[ 12.1  12.7 -13.0  12.3  11.3] Answer: -13.0, 12.7

[ -0.676   0.202   0.838  -4.093  14.087  -0.021 -13.468] Answer: -4.093, 14.087

[ 1.13 -1.34 -1.26  1.41  0.12] Answer: -1.26, 1.41

[[ -11.33  -19.57   20.86   25.36  -31.00  -59.86  122.28]
 [  -9.37  -21.05 -134.19   22.95  -10.41  -11.42  114.13]
 [ -13.49  -19.46 -190.63   19.25  155.63  -52.92  105.28]] Answer: 22.95, 155.63

[ 139.22 -121.96 -131.75   34.30   53.30] Answer: -131.75, 139.22

[-0.109 -0.084  0.113  0.109 -0.032 -0.017  0.086] Answer: 0.109, 0.113

[-1.01  1.70 -1.78  0.56 -0.62  0.34  0.02] Answer: 0.56, 1.70
---
0.0	18.6	9.5	-30.9
3.2	2.8	5.2	-31.4
-15.0	18.3	12.9	-40.5
⇒ 9.5

-46.5	-23.6	17.9	-4.2	-6.7	23.8
1.5	-38.7	27.4	-24.2	42.1	-25.1
-37.4	-38.5	32.5	-53.0	39.8	15.8
⇒ -6.7

-54.3	-13.7	-18.2	-47.2	40.7
-25.0	-57.6	25.6	8.3	48.9
18.0	44.5	-12.0	17.2	-48.6
⇒ -47.2

-25.9	9.3	-11.1	1.3	12.6	6.0	-15.2
-0.8	0.5	-53.3	-21.7	10.9	-3.5	32.6
-5.9	13.0	-19.4	-34.5	18.2	5.1	28.3
⇒ 6.0

19.3	8.8	27.3	26.3	14.5	24.7
21.7	28.1	21.1	18.9	46.8	41.1
23.0	24.1	21.3	17.7	43.7	47.2
⇒ 14.5

16.0	-15.6	37.8	20.1	55.3
6.0	7.8	14.8	13.4	28.1
34.2	-5.8	-7.9	24.9	28.1
⇒ 20.1
---
Q: [ 14.5  -0.9 -11.0   8.2]
A: 8.2, 14.5
Q: [-0.5  0.8 -1.3 -0.2 -1.7  1.8]
A: 1.8, -0.5
Q: [-0.07 -0.04 -0.19  0.17 -0.17]
A: -0.17, -0.07
Q: [ 0.35 -0.91 -0.06  1.12]
A: 1.12, 0.35
Q: [ 16.7 -16.7 -12.2  14.5  -0.3]
A: -0.3, 16.7
Q: [ 1.82  1.67 -0.92 -0.26 -1.88 -0.57]
A: -0.57, 1.82
Q: [-0.2 -0.8  0.5 -1.8  1.7  0.5  0.5]
A: 0.5, -0.2
Q: [-172.522  167.876  134.711  -85.643  -60.289]
A: -60.289, -172.522
---
[[ 975 -218 -582 -735  -39  180]
 [ 665   66 -352  -37 -202  166]
 [ 693   39  -11 -344 -645  346]] gives 180

[[68 43 66 57 58 21 46]
 [53 43 53 48 49 37 44]
 [85 42 85 65 67  1 48]] gives 46

[[5420 5241 5989 6572 4363 5211 6807]
 [4623 4388 5903 8185 2478 4226 9029]
 [4832 4561 5923 7763 2897 4461 8469]] gives 6807

[[788 450 300 584 348]
 [269 599 530 496 923]
 [176 657 555 662 824]] gives 348

[[ 16 -36  14 -20   4  16]
 [  0 -44  18  20  14  38]
 [-27   8  -5  13  18  11]] gives 16

[[270 587 359  90 878 258]
 [270 632  83 842 145 302]
 [270 317 911 305 390 302]] gives 258

[[5 5 7 5 5 6]
 [6 5 7 4 5 8]
 [3 2 5 5 3 6]] gives 6
---
[[-20.6 -39.7 -16.0 -21.6  11.8  14.9 -42.6]
 [ 39.2  25.7 -51.6 -27.0   0.2 -33.4  -3.0]]	-20.6

[[  6.1 -10.6  13.5 -20.8 -19.4  24.8]
 [-25.8  17.6  46.9  19.5 -30.3   4.4]]	6.1

[[ 15.4 -19.1   2.0  36.2  57.1  20.9 -16.1]
 [-38.6  33.8 -30.0 -28.7   5.2  52.3 -36.8]]	15.4

[[ 43.8  23.9  28.7   7.8   8.3   5.0]
 [ 16.7 -10.9  -2.9   6.9 -18.9  -8.4]]	43.8

[[-41.1 -27.3 -18.1 -35.2 -18.3 -40.8]
 [ 12.2 -32.4  -1.7  31.1 -31.3  30.1]]	-41.1

[[ 12.3  -4.9 -43.8 -32.8  13.8]
 [  7.3  -1.4   2.6 -14.9  16.2]]	12.3

[[ -9.4   5.5 -22.1 -18.2 -32.4  12.5  -4.4]
 [ 12.6 -44.0 -10.7  -3.8  23.5  -2.7  11.1]]	-9.4

[[ -0.9 -33.5 -22.2  15.1 -17.8  -2.7]
 [  0.2 -41.7 -25.8  22.7 -11.9  -4.8]]	-0.9
